Below are the code and all the weights of a small trained network. Each question names an input and a class and asks about switching units off, where a switched-off unit gives its printed mean instead of its output.

import numpy as np


def w(rows, s, z=0):
    codes = np.array(rows[::2]) - 128.0
    scale = np.full(codes.shape[1], s)
    scale[-1] = z or s
    return codes * scale


def norm(h):
    return h / np.sqrt((h * h).mean(-1, keepdims=True) + 1e-5)


def f(y):
    return np.maximum(y, 0)


def log_softmax(a):
    a = a - a.max(-1, keepdims=True)
    return a - np.log(np.exp(a).sum(-1, keepdims=True))


def net(x, mask):
    res = np.array(x, float).reshape(1, 4) / 4 @ E
    u = 0
    for l in range(4):
        y = f(norm(res) @ A[l][:, :-1].T + A[l][:, -1])
        res = res + np.where(mask[u : u + 4], y, B[l][:, -1]) @ B[l][:, :-1]
        u += 4
    return log_softmax(norm(res)[-1] @ U[:, :-1].T + U[:, -1])


A, B = {}, {}
E = w([
[128,59,74,69,105,95,198,92,61,179,50],'x0',
[146,96,197,75,102,254,176,179,163,124,48],'x1',
[125,133,53,83,182,82,63,177,114,223,97],'x2',
[120,95,135,85,160,107,116,92,154,107,131],'x3',
],0.0086)
A[0] = w([
[63,110,41,192,121,41,7,166,133,97,144,80],'L0N0',
[98,2,55,199,135,64,244,124,95,143,146,14],'L0N1',
[40,146,139,69,131,146,59,198,122,138,46,5],'L0N2',
[89,53,115,114,37,99,249,54,22,75,121,51],'L0N3',
],0.0047,0.0024)
B[0] = w([
[196,130,87,104,35,148,100,120,170,71,164,250],'L0N0',
[126,191,188,97,111,44,121,195,138,120,106,212],'L0N1',
[231,150,180,205,234,148,230,134,180,195,159,180],'L0N2',
[152,152,2,205,188,216,21,212,212,51,160,254],'L0N3',
],0.0084,0.0043)
A[1] = w([
[98,157,130,106,141,14,91,176,107,188,71,23],'L1N0',
[168,93,168,101,57,90,168,103,82,98,194,27],'L1N1',
[75,95,94,128,112,200,70,126,126,131,113,7],'L1N2',
[99,43,115,126,164,129,254,129,34,171,67,54],'L1N3',
],0.0065,0.002)
B[1] = w([
[73,163,173,137,36,150,103,105,66,138,134,254],'L1N0',
[92,74,192,110,152,68,121,123,133,195,144,167],'L1N1',
[137,160,188,110,117,215,139,102,96,167,11,169],'L1N2',
[119,154,32,112,152,59,47,107,224,134,175,211],'L1N3',
],0.011,0.0028)
A[2] = w([
[68,84,174,95,58,81,144,100,2,151,90,1],'L2N0',
[132,162,230,154,214,91,118,158,110,178,191,218],'L2N1',
[51,133,233,109,103,149,197,141,160,133,137,12],'L2N2',
[72,143,120,191,83,102,123,11,100,120,191,100],'L2N3',
],0.0078,0.0009)
B[2] = w([
[67,251,254,150,95,226,120,56,72,169,174,182],'L2N0',
[25,55,135,149,130,204,199,184,193,64,102,226],'L2N1',
[78,215,53,132,98,50,79,89,86,132,155,214],'L2N2',
[60,86,82,119,185,237,217,216,221,213,21,255],'L2N3',
],0.009,0.0047)
A[3] = w([
[95,218,90,151,101,82,92,138,148,18,191,183],'L3N0',
[154,86,66,150,75,234,119,137,144,115,167,113],'L3N1',
[92,181,166,140,134,207,78,110,148,128,115,255],'L3N2',
[145,175,58,69,142,122,97,86,126,254,141,226],'L3N3',
],0.0077,0.0017)
B[3] = w([
[254,135,150,112,113,77,83,127,54,166,134,246],'L3N0',
[116,38,139,91,144,163,139,158,178,187,227,233],'L3N1',
[44,135,123,100,152,68,195,23,70,134,10,254],'L3N2',
[219,116,143,181,128,101,99,104,59,46,188,215],'L3N3',
],0.0094,0.0089)
U = w([
[40,57,132,102,192,212,187,193,193,131,53,247],'0',
[237,89,69,136,187,73,58,184,113,122,174,19],'1',
[95,157,202,112,79,87,126,41,2,93,81,128],'2',
],0.0096,0.0012)

Each question gives the input, the list of numbers given to net, and the class t.
The units are the neurons (one row each of A and B). Each row of codes is followed by its name. A weight is (code - 128) times the scale printed after its matrix; where a second scale follows, it is the last column's (A, B and U).
mask holds one flag per neuron, layer by layer. A switched-off neuron (its flag False) gives its mean, the last column of its row in B, instead of its output. The means were averaged over made-up inputs and are rounded, as every weight is.
A unit's drop is (log p(t) with every unit on - log p(t) with that unit switched off) / (log p(t) with every unit on - log p(t) with every unit switched off).
The circuit of an input: a set's keep is (log p(t) with only the set's units on - log p(t) with every unit switched off) / (log p(t) with every unit on - log p(t) with every unit switched off). Starting from the 12 units with the biggest drops (on a tie, the unit counted first), units are removed one at a time, each time the one whose removal leaves the highest keep (on an exact tie, the one counted first), for as long as the keep stays at least 0.8.
circuit, biggest first: the units of the circuit, biggest drop first
unit that matters most: the unit with the biggest drop
top k neurons: the k neurons with the biggest drops, biggest first
k most important neurons of layer l: the k neurons of layer l with the biggest drops, biggest first
drop of u: that unit's drop, to one decimal
input [-2,-8,-5,3], class 0: unit that matters most -> L2N3
input [6,1,5,2], class 1: top 3 neurons -> (L1N3, L0N2, L3N2)
input [-2,0,-7,-5], class 0: top 2 neurons -> (L2N3, L0N1)
input [-3,1,5,0], class 0: top 2 neurons -> (L0N2, L2N1)
input [-4,1,-1,-7], class 2: 3 most important neurons of layer 0 -> (L0N3, L0N2, L0N0)
input [2,-6,1,1], class 2: top 4 neurons -> (L0N1, L0N3, L2N0, L1N0)
input [0,7,0,-2], class 2: top 4 neurons -> (L2N3, L2N1, L2N2, L0N3)
input [7,4,1,2], class 1: top 2 neurons -> (L1N3, L2N1)
input [4,-8,3,-7], class 2: top 2 neurons -> (L1N0, L2N0)
input [-1,0,-8,-2], class 0: top 3 neurons -> (L0N1, L3N1, L3N3)
input [-3,1,7,8], class 0: top 3 neurons -> (L0N2, L2N1, L0N3)
input [3,-3,2,-2], class 2: top 2 neurons -> (L0N1, L1N0)
input [6,0,-6,3], class 1: top 2 neurons -> (L2N3, L0N1)
input [-2,-1,-6,-4], class 0: circuit, biggest first -> (L2N3)
input [-8,-4,0,8], class 0: 2 most important neurons of layer 0 -> (L0N3, L0N1)
input [8,-2,-4,-7], class 1: 2 most important neurons of layer 0 -> (L0N3, L0N1)
input [-8,6,-3,6], class 2: 2 most important neurons of layer 2 -> (L2N2, L2N3)
input [-7,-6,-1,-1], class 0: top 2 neurons -> (L2N3, L0N3)
input [5,-3,-2,3], class 1: drop of L0N3 -> 3.7
input [6,6,8,0], class 1: drop of L1N3 -> 1.8
input [6,3,-8,-2], class 0: circuit, biggest first -> (L0N3)
input [7,-7,-4,2], class 1: drop of L0N3 -> 3.7
input [-7,-3,-5,-7], class 0: drop of L2N3 -> 0.5
input [7,-2,-2,-7], class 1: 2 most important neurons of layer 0 -> (L0N3, L0N1)
